(in the rows, 128 means zero)
Each row of numbers belongs to one of the elements below and depends on some of the facts about them. Some rows are named. Which element is each other row?

Some facts about the elements:
[fuflur,soplok,plugral,mabo] κ bestil
[pakeflas,gude,grabes,plegru] κ pleskos
[gomuse,risam,dutreven,klukos,restun,fufluk,zupi] κ fadu
[vikikas,teskeklek,noplus,skuni] κ skones
[sketedris,sotam,skudi,vaskes] κ plegru
[drufla,lenem,kabros,flinas] κ kogri
[botri] κ zastus
[neplel,bitin,fleples,zastus,melek] κ tenin
[benor,migra,legu,stalar] κ pletem
[lebol,geplus,broske] κ maklavol
[magrin] κ drufla
[klubi,zilalu,bunan,lanum] κ zastu
[gedrum,viskal,zastu,raplifur,lufli] κ vastar
[paflar,kefle,nurin,tulem,bikan,kesar,kide,traleske] κ lenem
[stedok,brades,vibi,gabrofli] κ flatrik
[keplun] κ stasus
[zekere,bakludom,drozu,libros,pufin] κ dagin
[stobros,pletem,sevudrul] κ madar
[keba,pludra,stedras,bratren,vidrezok,plinok] κ britristuk
[bomu,trozin] κ klukos
[skones,britristuk,gadrim,gristuvus,supe] κ bubru
[vopa,gastustar] κ toklomil
[flosol,stemuk,zagru,maklavol,saklik] κ drapu
[trupi,brarom,buzum,kekos] κ neplel
[flobe,gudol] κ vobun
[gufak,salek] κ zagru
[gretri,skoskar,skeril] κ vopa
[traskul,graro,skeskes] κ kabros
[selo,sedel,metra,bevas] κ gobo
[gobo,gristi,pepem] κ flevi
[flefo,kurur,fuskal,lezozok,kugrer,rotra] κ pakeflas
[nikler,segel] κ flosol
[gafil,vobun,plekadran,dagin,bestis] κ plusto
[rivom,brebrik,buskeke,trenul,febak] κ sevudrul
[pagres,fumos] κ diska
[neskagror] κ fufluk
[seflem,plomik] κ viskal
[gedru] κ plekadran
[trusal] κ grabes
[stasus,flatrik] κ tobru
[skedak] κ pepem
[bapafla] κ gadrim
Λ vastar <- fuflur,trozin,raplifur
Λ zupi <- botri,gristuvus
Λ lebol <- neplel,magrin,gedrum,sotam,skudi,noplus,gufak,klukos,graro,trozin,zastu,vobun,neskagror,brebrik,bevas,tobru,raplifur,mabo,pufin,gabrofli
Λ bevas <- benor,paflar,noplus
Λ vaskes <- benor
Λ rivom <- benor
Λ gristi <- benor,gedrum,skudi,teskeklek,trupi,flefo,dagin,maklavol,bestis,lufli
Λ traleske <- benor
Λ neskagror <- klubi,risam
Λ kugrer <- gedrum,rivom,kide,fadu
Λ neplel <- gedrum,trenul,traleske
Λ sotam <- paflar,keplun,bikan,bevas,maklavol,flatrik
Λ teskeklek <- skudi,salek,rotra
Λ klukos <- kefle,risam,gretri,graro,kurur,gafil,bratren,mabo
Λ noplus <- kefle,dagin,madar
Λ melek <- zekere,gafil,skuni,madar
Λ trenul <- zekere
Λ kefle <- kogri
Λ mabo <- trupi,drapu,gretri,gastustar,plomik,gabrofli
Λ zastus <- pletem,brades,gristuvus
Λ graro <- pletem,skeril,gristi,vobun,pagres,trusal,mabo
Λ pufin <- gufak
Λ diska <- plegru
Λ kogri <- bikan
Λ skeril <- tenin,trozin,trusal
Λ zastu <- tenin
Λ zagru <- tenin
Λ gretri <- brades,seflem,plekadran,saklik
Λ trupi <- skeril
Λ risam <- gafil
Λ magrin <- gafil,maklavol,skuni
Λ stalar <- viskal
Λ bestis <- gadrim
Λ fadu <- gadrim
Λ keplun <- brarom,zupi,melek,maklavol,pufin
Λ plugral <- gristuvus
Λ gedru <- plekadran
Λ gabrofli <- kide
Λ gufak <- trusal,flatrik
Λ vobun <- gastustar,vibi
Λ tenin <- plomik,raplifur
Λ gastustar <- fadu
Λ kide <- zupi
Λ flefo <- trenul
Λ pagres <- melek
Λ stobros <- maklavol
Λ maklavol <- skuni
Λ paflar <- saklik
Λ zekere <- vaskes
Λ keba <- madar
Λ raplifur <- flatrik
[fuflur,benor,magrin,klubi,gedrum,sotam,kefle,risam,zekere,keba,bomu,nurin,noplus,dutreven,gude,gretri,migra,traskul,soplok,fleples,skoskar,plugral,brades,flefo,trozin,stedras,skeril,restun,kurur,stemuk,nikler,gristi,salek,zilalu,lezozok,brarom,neskagror,brebrik,fumos,gristuvus,metra,drozu,kide,trusal,gastustar,buskeke,zupi,broske,traleske,flinas,melek,libros,saklik,skedak,bestis,vaskes,mabo,skeskes,pufin,febak,gabrofli] Π 676
[gomuse,vikikas,sketedris,botri,lebol,paflar,skudi,stedok,keplun,teskeklek,stobros,pludra,tulem,bitin,trupi,bakludom,flobe,gufak,selo,sedel,legu,bikan,graro,gafil,geplus,fuskal,rivom,pagres,kesar,seflem,buzum,bunan,gedru,bratren,kugrer,plomik,vidrezok,bevas,trenul,stalar,vibi,supe,kekos,segel,plinok,skuni,raplifur,rotra,bapafla,lanum,gudol] Π 224
μ 277 <- gomuse,stobros,noplus,bevas,mabo
μ 384 <- vikikas,broske,stalar,supe,kekos,lanum
μ 843 <- sketedris,benor,kefle,pludra,fleples,restun,zilalu,buzum,gastustar,skuni,saklik,skedak,bestis,rotra,gudol
μ 751 <- magrin,paflar,sedel,legu,skeril,fuskal,brebrik,vaskes
μ 35 <- gedrum,flobe,flefo,trozin,stedras,gafil,rivom,vibi,libros
μ 288 <- sotam,dutreven,graro,vidrezok
μ 488 <- skudi,keplun,selo,buskeke,flinas,pufin
μ 394 <- zekere,nurin,salek,lezozok,raplifur
μ 605 <- bomu,tulem,trupi,bakludom,traskul,stemuk,neskagror,seflem,metra,kugrer,plinok,febak
μ 111 <- bitin,gude,nikler,geplus,pagres,brarom
μ 578 <- gufak,trenul,skeskes
μ 235 <- gretri,migra,soplok,kide,trusal,melek,bapafla
μ 841 <- kurur,gristi,kesar,bratren
θ:
fuflur θ mabo θ plugral θ soplok
sotam θ sketedris θ skudi θ vaskes
noplus θ skuni θ teskeklek θ vikikas
vopa θ gastustar
trupi θ kekos θ buzum θ brarom
pletem θ sevudrul θ stobros
gretri θ skoskar θ skeril
migra θ stalar θ legu θ benor
selo θ sedel θ bevas θ metra
plegru θ gude θ grabes θ pakeflas
graro θ traskul θ skeskes
brades θ stedok θ gabrofli θ vibi
flefo θ kurur θ kugrer θ lezozok θ fuskal θ rotra
trozin θ bomu
stemuk θ saklik θ maklavol θ zagru θ flosol
viskal θ lufli θ zastu θ gedrum θ raplifur
salek θ gufak
fufluk θ dutreven θ risam θ klukos θ gomuse θ restun θ zupi
vobun θ dagin θ bestis θ gafil θ plekadran
zilalu θ klubi θ bunan θ lanum
gadrim θ britristuk θ supe θ gristuvus θ skones
lenem θ kabros θ drufla θ flinas
fumos θ pagres
kide θ paflar θ bikan θ kesar θ traleske θ nurin θ tulem θ kefle
bratren θ stedras θ keba θ plinok θ vidrezok θ pludra
plomik θ seflem
pepem θ gobo θ gristi
broske θ geplus θ lebol
trenul θ rivom θ brebrik θ buskeke θ febak
melek θ neplel θ bitin θ zastus θ fleples
segel θ nikler
pufin θ zekere θ bakludom θ libros θ drozu
gudol θ flobe
flatrik θ stasus

Known rows:
[126 118 106  98 127 107 117 126 115 114 133 145 128 114 143  94 130 143
 143 113 120 119 157 126 103 129 134 125]: vopa
[128 132 105 116 135  93 122 134 130 114 138 122 128 129 150 116 121 130
 122 130 139 122 143 105 108 144 148 134]: fuflur
[121 116 133 140 138 134 153 125 121 154 124 112 111 103 113 118 133 113
 119 146 115 157  92 118 134 113 123 118]: skudi
[142 149 163 166 117 170 127 128 165 152 121 105 141 157 116 190 122 126
 131 122 141 127 102 168 164 130 125 145]: restun
[139 139 136 139 120 145 129 138 153 134 131 121 132 149 128 162 119 127
 134 125 141 123 123 141 146 141 131 135]: soplok
[139 135  99 147 139 123 157 117 156 155 143 100 123 123 139 147 128 148
 121 152 131 116 122 121 125 124 140 146]: bestis
[123 127 133 134 134 132 133 124 116 131 123 139 129 135 120 108 127 119
 121 135 119 138 117 120 139 112 119 114]: botri
[127 122 118 111 125 122 121 125 122 122 130 140 129 118 135 108 132 144
 145 111 117 117 147 138 113 129 133 124]: sevudrul
[129 133 138 136 139 136 116 125 120 134 121 130 140 135 124 110 129 123
 119 117 120 144 111 128 141 111 119 114]: buzum
[129 120 127 140 115 135 154 127 149 143 131  91 117 128 115 175 129 127
 119 144 133 137 113 134 130 135 128 153]: gedrum
[136 135 124 128 125 128 121 135 148 129 130 119 131 147 137 142 117 129
 129 120 141 124 127 130 134 140 141 135]: plugral
[128 118 116 125 126 133 150 120 129 144 131 127 120 109 127 129 136 147
 144 140 111 117 134 143 120 119 127 136]: maklavol
[106 110 141 118 119 125 115 129 107 128 129 116 114  87 112 131 140 123
 135 127 116 137 122 145 108 141 121 141]: tobru
[140 139 149 151 118 161 133 134 157 140 122 112 133 154 118 175 118 126
 133 122 140 126 109 152 155 138 127 140]: drozu
[130 118 117 107 126 122 116 127 123 121 131 142 128 116 134 109 129 145
 148 115 119 115 148 138 114 126 130 127]: stasus
[118 134 142 140 126 123 131 135 131 125 131 109 124 110 125 159 130 117
 116 140 139 135 121 124 119 153 135 149]: gabrofli
[110 135 147 130 122 107 146 132 122  95 129 129 129 111 131 163 130 109
 118 152 144 126 145 103 102 145 137 148]: mabo
[127 126 148 132 119 155 135 130 139 135 118 137 127 124 123 142 123 134
 159 105 115 131 119 161 133 121 129 130]: pakeflas
[126 117 103 100 129 104 115 126 115 114 135 140 124 114 141  91 130 145
 146 115 119 117 156 127 101 128 133 124]: fufluk
[128 122 128 121 140 120 120 127 113 126 124 141 130 137 128  91 128 126
 121 117 121 141 122 113 135 116 123 110]: stedok
[135 137 139 141 124 144 124 135 155 135 130 117 135 153 130 161 122 134
 128 124 139 123 121 139 146 139 135 141]: metra

Rows to name:
No name comes twice in this set of rows, the named rows included.
[131 137 177 174 130 181 150 121 143 164 114 116 137 140 101 159 130 114
 130 126 117 151  77 158 166 101 111 122]  rotra
[119 127 113 108 130 104 130 123 114 107 134 150 125 100 143 105 135 137
 140 136 118 114 161 117  92 125 135 130]  pletem
[140 135 133 132 119 139 123 129 143 140 124 116 134 153 130 164 119 117
 123 125 144 114 124 146 151 137 134 137]  flinas
[133 125 180 165 125 200 131 128 128 166 108 125 141 172  94 185 134 106
 120 131 120 133  79 176 199 106  97 124]  tulem
[127 138 132 136 139 123 143 119 108 121 125 153 127 115 124 101 131 110
 118 152 127 135 126 107 127 115 127 105]  pagres
[118 115 109 109 124  91 128 135 124 109 136 101 117 116 139 126 127 127
 113 126 142 137 143 102  96 148 142 143]  trozin
[117 123 109 115 130  93 119 132 122 121 134 102 115  97 137 116 126 122
 113 131 142 137 128 104  98 155 147 140]  pufin
[140 134 138 143 110 172 120 120 142 134 133 134 136 135 101 161 136 146
 146 122 121 115 127 167 145 128 100 132]  skones
[123 120 108 118 143 102 130 121 108 124 130 132 125 116 136  81 132 128
 116 129 123 145 129 100 113 114 129 109]  trenul
[133 118  77 117 134  88 177 128 150 134 139 102 111 123 153 119 121 143
 128 146 136 130 136  94 101 122 152 143]  flefo
[125 122 144 133 134 154 119 131 111 145 115 136 136 159 118 134 133 114
 113 127 119 133 110 140 163 110 113 117]  kesar
[127 120 151 142 122 151 148 127 124 130 116 130 132 145 106 140 129 117
 121 126 126 153 111 135 144 106 107 118]  vibi
[138 140 128 154 127 135 140 120 157 151 134 104 131 132 131 164 126 134
 126 141 136 121 113 135 139 128 138 147]  benor

The same elements again, as new rows of numbers:
Some elements and their rows:
[111 133 115 124 141 151 138 134 126 140 132 123 133 140 131 126 134 148
 145 145 130 123 127 127 125 130 120 126 119 141 118 114 117 105 126 155
 117 128]: soplok
[123 156 147 128 127 118 117 116 135 110 122 133 145 134 133 147 149 145
 132 125 127 108 119 126 162 104 128 136 117 114 135 110 196 132 127 156
 133 129]: kide
[124 129 139 129 108 155 125 100 126 120 134 123 137 119 110 136 134 123
 125 129 126 138 123 127 119 141 106 135 132 136 108 117 100 119 137 131
 120 136]: pleskos
[139 155 142 129 128 122 121 100 133 118 123 134 144 114 113 113 144 121
 120 108 125 136 123 129 150 121 137 136 135 121 118 126 155 145 136 133
 134 127]: pletem
[116 150 110 127 138 144 129 141 125 146 133 116 136 138 131 118 125 148
 145 132 130 124 130 129 131 134 117 124 123 141 112 116 125 112 125 142
 117 132]: vaskes
[115 128  73 126 138 158 135 138 122 142 132 124 135 127 130  79 127 129
 135 135 124 147 126 125 118 153 114 123 121 144 106 137  53 121 132 145
 132 144]: plekadran
[129 140 101 127 120 151 136 161 122 152 134 126 127 130 130 109 133 141
 155 131 124 161 135 127  91 172 120 131 117 152 118 121  72 108 127 136
 116 137]: fuskal
[147 150 152 124 117 117 130 124 130 133 132 134 134 115 113 141 151 139
 146 112 123 140 129 131 118 149 136 147 121 141 123 124 145 116 130 118
 127 136]: sketedris
[125 128 118 123 113 139 122 110 128 125 130 124 135 116 119 117 136 114
 124 129 119 134 122 126 133 134 106 134 129 131 106 115  95 128 137 137
 129 141]: madar
[122 129 118 122 109 138 121 104 129 122 130 126 137 116 118 118 135 116
 122 126 114 127 120 124 130 135  99 130 127 131 104 113 104 132 138 141
 128 142]: fadu
[133 136 125 130 127 158 131 112 128 125 131 128 139 122 113 117 134 130
 130 128 129 147 127 130 121 146 125 133 131 133 112 132 109 120 133 127
 123 129]: grabes
[150 173 120 122 116 103 114 135 134 107 120 141 126 116 133 113 147 112
 128  86 121 138 132 121 152 115 155 138 115 147 137 106 162 151 131 122
 150 133]: graro
[127 161 144 121 133 116 121 112 136 122 128 129 144 127 122 138 142 139
 131 122 131 104 123 134 158 103 139 136 131 119 120 106 187 136 128 148
 123 114]: melek
[111 126  94 126 150 163 140 142 124 151 136 115 128 142 137 127 129 149
 152 156 130 121 127 126 118 140 122 121 117 152 116 122  86 100 128 144
 118 135]: drozu
[157 151 157 120 117 104 127 111 133 124 127 141 133 113 119 152 159 133
 142 115 122 140 127 129 131 132 147 144 122 131 127 123 161 122 134 130
 131 134]: gudol
[133 158 143 125 140 117 121 109 134 125 129 127 141 125 122 143 144 134
 133 114 138 104 124 134 166 102 144 133 126 124 121 108 190 135 129 139
 124 126]: brades
[126 157 119 120 140 114 122 120 131 128 124 122 140 122 122 135 140 145
 135 124 132 109 124 131 160 106 135 134 124 144 117 110 171 127 126 138
 132 141]: gastustar
[133 125 137 113 105 117 135 132 131 138 129 135 124 115 125 131 152 121
 140 137 115 140 126 123 117 146 126 140 121 142 120  96 112 119 136 152
 123 127]: bapafla
[124 153  96 118 128 137 128 130 127 121 129 124 132 141 132 132 125 126
 134 132 115 100 141 119 137 111 159 132 118 160 129 114 155 106 130 135
 124  99]: brebrik
[125 104  84 118 145 156 147 125 124 155 131 128 126 125 134  82 133 119
 139 153 123 133 125 120 113 148 139 122 127 148 111 142  49 113 137 158
 127 133]: skones
[142 137 155 130 120 135 127  91 134 113 127 137 143 119 115 135 148 123
 123 118 131 137 120 131 143 123 132 140 132 115 121 132 153 131 138 135
 128 121]: vopa

Rows to name:
No name comes twice in this set of rows, the named rows included.
[141 138 142 120 133 110 128  89 135 121 125 136 141 114 121 111 148 110
 124 124 119 122 121 128 150 116 150 136 135 121 117 129 153 145 140 145
 130 111]  gadrim
[139 151 113 123 116 139 122 107 127 104 130 134 135 127 121 120 131 106
 118 121 106 121 138 118 133 121 155 140 125 148 128 133 142 133 139 124
 137  89]  neplel
[145 158 124 116 113 119 123 135 129 119 131 137 128 119 127 124 145 118
 135 113 108 126 140 122 122 134 160 145 121 149 134 117 155 124 134 127
 134 100]  gufak
[142 156 122 123 123 131 119  98 131 103 126 136 142 117 114 117 137 106
 116 108 121 127 131 124 146 105 159 137 131 138 124 125 155 143 137 123
 141 108]  vobun
[115 139 100 116 108 141 113 125 129 106 126 123 132 142 134 149 131 119
 124 134 110  96 134 111 140 105 135 139 112 153 130  96 157 117 132 139
 129 118]  magrin
[142 156 128 126 111 115 120 139 131 116 123 138 133 123 138 120 153 132
 137 121 105 128 126 120 126 144 121 134 110 118 138 122 151 136 131 146
 134 133]  paflar
[127 144  74 116 121 145 133 162 121 139 136 128 123 125 134  97 134 133
 147 136 102 134 139 115  95 162 137 128 112 171 128 124  84 112 131 136
 135 128]  raplifur
[113 154  92 120 138 137 125 135 124 142 135 115 135 135 137 115 125 137
 144 147 105  95 135 120 123 130 128 122 117 148 119 124 138 117 128 147
 123 113]  gedrum
[151 150 131 111 124  93 130 129 132 139 125 136 130 106 127 114 155 127
 144 118 112 126 124 125 136 137 148 135 122 144 123 121 134 129 134 141
 136 132]  skuni
[130 167  99 126 143 118 121 131 131 127 121 125 132 130 129 118 127 125
 125 104 140 119 129 129 170  93 160 129 125 150 121  99 162 143 127 126
 132 130]  mabo
[106 149 120 122 120 127 121 128 129 129 133 118 135 128 120 142 130 138
 134 131 128 114 125 128 145 116 115 135 125 140 108  88 134 126 127 146
 119 135]  trusal
[132 126 131 134 122 144 127 104 131 110 122 134 143 129 128 124 147 129
 124 129 125 138 115 120 134 129 114 133 119 116 126 137 136 130 135 140
 137 133]  kabros
[ 97 131  53 123 152 168 137 171 118 167 133 108 127 143 143  90 114 157
 156 163 117 116 131 119 108 156 107 110 110 162 110 127  51 101 125 156
 120 145]  zupi
[133 131 101 127 128 150 138 159 124 161 134 127 119 131 141 102 138 130
 152 134 119 152 128 119  98 174 119 130 114 148 123 126  73 112 130 142
 118 140]  gomuse
[124 140  67 121 134 157 131 135 121 119 127 129 130 128 130  79 121 110
 122 121 122 139 138 116 129 125 152 126 121 165 120 126  83 123 132 125
 145 129]  klukos

